Group, then class
0.219, -0.343, -0.269, 0.231, -0.004, 0.763, 0.362, 0.189, 0.272, 0.628, -0.216, 1.631, -1.451, -0.322, 0.713, -0.346, -0.156, -1.322, 0.638, 0.679
Q655:<37>
-0.189, -1.556, -1.339, 1.019, 0.463, 1.714, 0.395, 0.775, -1.375, -0.405, -1.222, -2.986, -2.605, 0.968, 1.093, -1.223, -0.406, -5.390, 0.898, -1.390
Q541:<39>
-0.068, 0.280, -1.281, 0.279, -0.955, 1.622, 0.407, -0.079, -0.733, 0.328, 0.091, -1.649, -1.696, 0.276, 0.339, -0.111, 0.789, -4.794, 0.717, -0.690
Q541:<42>
0.672, -0.015, -0.529, 0.345, -0.753, 1.494, -0.895, -0.692, 0.028, 0.925, 0.510, 2.071, -0.496, 1.338, 0.787, -0.622, -0.653, -3.398, 0.562, 1.977
Q655:<53>
0.510, 1.124, -0.817, 0.281, -0.612, 0.572, -0.676, 0.366, -1.352, -0.210, 0.309, -2.854, 0.302, -0.259, 0.059, 0.455, 0.501, -4.108, 0.095, -0.251
Q541:<39>
-0.520, -0.153, -0.773, 0.336, 0.849, 2.748, -0.307, -0.121, -0.837, 0.538, 0.436, 1.865, -0.543, 1.575, 0.926, -0.008, -0.315, -4.388, 0.992, 0.908
Q655:<53>
0.414, -0.592, 0.022, -0.029, 0.765, 0.998, -1.448, -0.333, -0.322, 0.273, 0.345, -0.438, 0.064, 1.087, 0.578, 0.015, -0.060, -1.643, -0.778, 0.068
Q655:<53>
0.988, 0.242, -0.112, 0.073, -0.981, -2.118, -0.707, -0.072, 0.625, -0.330, -0.636, -2.952, 1.728, -1.204, -0.348, 0.019, 0.950, 3.598, -0.765, -1.585
q126:<41>
0.854, -3.579, 0.450, 0.942, 2.131, -0.676, 2.422, -0.010, 0.490, 0.691, -2.527, -6.933, -4.228, -1.149, 1.372, -0.724, -0.906, -1.575, -0.753, -1.556
Q541:<42>
-1.154, 1.456, 0.827, -0.995, 0.385, -1.488, 0.364, 0.651, -0.227, -0.699, 0.866, -1.543, 0.731, 0.799, 0.353, 0.189, -0.564, 0.434, 0.267, -0.745
q126:<41>
-0.681, 1.414, 0.982, 0.061, 1.131, -0.079, 0.647, -0.047, -0.783, -0.449, 1.378, -0.212, -1.018, 0.050, 0.912, 0.447, -0.508, -3.052, 0.872, 0.714
Q541:<39>
0.090, 1.961, -0.815, 0.029, -1.546, -0.100, -0.039, -0.159, -0.439, 0.052, 0.785, 0.125, -0.264, -0.482, -0.494, 0.502, 0.287, -1.924, 0.993, 0.244
Q541:<42>
0.139, -0.169, 0.586, -0.101, 0.893, -0.138, 1.010, -0.025, -0.776, -0.008, 1.014, -2.415, -0.731, -0.602, 0.161, 0.691, 0.443, -3.188, 0.071, -0.192
Q541:<39>
0.272, 0.659, 0.762, -0.389, -1.692, -1.743, -0.179, -0.185, -0.137, -0.508, 0.950, -1.164, 1.805, -1.361, -0.659, 0.011, 0.552, 4.532, -0.469, 0.667
q126:<41>
-0.154, 0.261, 0.426, 0.261, -0.221, 1.804, -0.847, 0.188, 0.145, 0.104, 0.495, 0.789, -0.857, 1.495, 1.189, -0.475, -0.389, -2.075, 0.250, 0.542
Q655:<37>
0.347, -0.068, -1.071, 0.348, -0.733, 1.780, -1.312, -0.430, -0.048, 0.247, 0.817, 2.580, -0.091, 1.475, 0.800, -0.074, -0.604, -3.108, 0.812, 1.320
Q655:<37>
-0.488, 1.897, 0.606, -0.994, -1.312, -1.439, -0.400, 0.815, -0.248, -0.549, 1.286, 0.813, 1.213, -0.157, -0.538, 0.497, -0.316, 2.153, -0.029, 0.866
q126:<47>
-0.639, 2.505, -0.261, -0.245, -1.445, -0.452, -0.479, -0.166, 0.261, -0.475, 1.578, 3.592, 1.441, 0.457, -0.104, 0.924, -0.273, 1.357, 1.288, 1.464
q126:<47>
0.532, 0.051, -1.617, 0.614, -0.117, 2.639, -1.403, -0.503, -0.123, 0.782, -0.645, 0.375, -0.904, 1.800, 0.442, 0.192, -0.724, -4.596, 1.051, 1.165
Q655:<53>
0.120, 2.343, 0.278, 0.058, -1.798, -1.003, -0.662, 0.053, 0.433, -0.340, 1.052, 1.169, 2.218, 0.822, 0.269, 0.108, -0.296, 2.584, 0.306, 1.488
q126:<47>
0.858, 0.972, -1.279, -0.058, -0.319, 2.429, -1.750, 0.030, 0.292, 0.563, -0.009, 4.756, 0.537, -0.245, 0.329, -0.191, 0.615, -1.873, 0.530, 1.288
Q655:<37>
0.227, 1.043, 0.511, -0.410, -0.747, -1.947, 0.284, -0.074, -0.962, -0.325, -0.341, -2.781, 2.044, -1.116, -0.113, 0.108, 0.198, 2.943, -0.820, -0.882
q126:<41>
